Here is a tiny trained network, its code and every weight. The questions are about switching its units off for an input and a class, where a switched-off unit gives its printed mean instead of its output.

import numpy as np


def w(rows, s, z=0):
    codes = np.array(rows[::2]) - 128.0
    scale = np.full(codes.shape[1], s)
    scale[-1] = z or s
    return codes * scale


def f(y):
    return y / 2 * (1 + np.tanh(0.7978845608 * (y + 0.044715 * y**3)))


def log_softmax(a):
    a = a - a.max(-1, keepdims=True)
    return a - np.log(np.exp(a).sum(-1, keepdims=True))


def net(x, mask):
    res = np.array(x, float).reshape(1, 7) / 4 @ E
    y = f(res @ A[0][:, :-1].T + A[0][:, -1])
    res = res + np.where(mask, y, B[0][:, -1]) @ B[0][:, :-1]
    return log_softmax(res[-1] @ U[:, :-1].T + U[:, -1])


A, B = {}, {}
E = w([
[126,37,93],'x0',
[240,164,79],'x1',
[101,188,220],'x2',
[111,225,119],'x3',
[174,70,134],'x4',
[29,83,1],'x5',
[144,77,126],'x6',
],0.0067)
A[0] = w([
[192,81,67,183],'n0',
[25,148,92,203],'n1',
[147,87,182,146],'n2',
[77,159,133,140],'n3',
[190,53,147,170],'n4',
[124,176,78,254],'n5',
[163,125,243,157],'n6',
[109,113,248,152],'n7',
[163,211,134,170],'n8',
[177,180,147,127],'n9',
],0.015,0.006)
B[0] = w([
[155,68,66,212],'n0',
[40,120,81,242],'n1',
[170,58,169,175],'n2',
[81,165,90,169],'n3',
[178,108,117,208],'n4',
[107,156,54,218],'n5',
[123,130,206,255],'n6',
[87,100,218,229],'n7',
[104,255,149,233],'n8',
[141,161,145,206],'n9',
],0.01,0.0096)
U = w([
[119,68,38,121],'0',
[167,255,110,176],'1',
[15,122,96,216],'2',
[236,101,85,44],'3',
[122,85,254,8],'4',
],0.0084,0.0013)

Each question gives the input, the list of numbers given to net, and the class t.
The units are the neurons (one row each of A and B). Each row of codes is followed by its name. A weight is (code - 128) times the scale printed after its matrix; where a second scale follows, it is the last column's (A, B and U).
mask holds one flag per neuron, in row order. A switched-off neuron (its flag False) gives its mean, the last column of its row in B, instead of its output. The means were averaged over made-up inputs and are rounded, as every weight is.
A unit's drop is (log p(t) with every unit on - log p(t) with that unit switched off) / (log p(t) with every unit on - log p(t) with every unit switched off).
The circuit of an input: a set's keep is (log p(t) with only the set's units on - log p(t) with every unit switched off) / (log p(t) with every unit on - log p(t) with every unit switched off). Starting from all 10 units, units are removed one at a time, each time the one whose removal leaves the highest keep (on an exact tie, the one counted first), for as long as the keep stays at least 0.8.
units of the circuit, in order: the units of the circuit, biggest drop first
most important unit: the unit with the biggest drop
top k neurons: the k neurons with the biggest drops, biggest first
drop when u is switched off: that unit's drop, to one decimal
input [-8,0,-7,4,6,7,2], class 0: units of the circuit, in order : (n8; n0)
input [2,4,-5,-4,0,-4,-7], class 3: most important unit : n1
input [-2,-1,0,-6,-3,6,8], class 0: units of the circuit, in order : (n8; n7)
input [4,3,-3,-6,7,4,0], class 3: units of the circuit, in order : (n1; n4)
input [-5,6,-7,-7,-3,-3,-5], class 3: units of the circuit, in order : (n0; n1)
input [-5,-3,3,6,-1,-6,4], class 4: top 2 neurons : (n7; n6)
input [5,2,-5,8,-2,-5,8], class 3: top 2 neurons : (n1; n0)
input [6,-3,-6,1,1,-7,0], class 3: top 2 neurons : (n4; n0)
input [-5,3,-5,2,-4,3,7], class 0: drop when n0 is switched off : 0.2
input [-4,1,-5,-8,0,2,-7], class 0: drop when n5 is switched off : 0.0
input [-3,0,-8,-7,5,-5,7], class 3: drop when n0 is switched off : 0.1
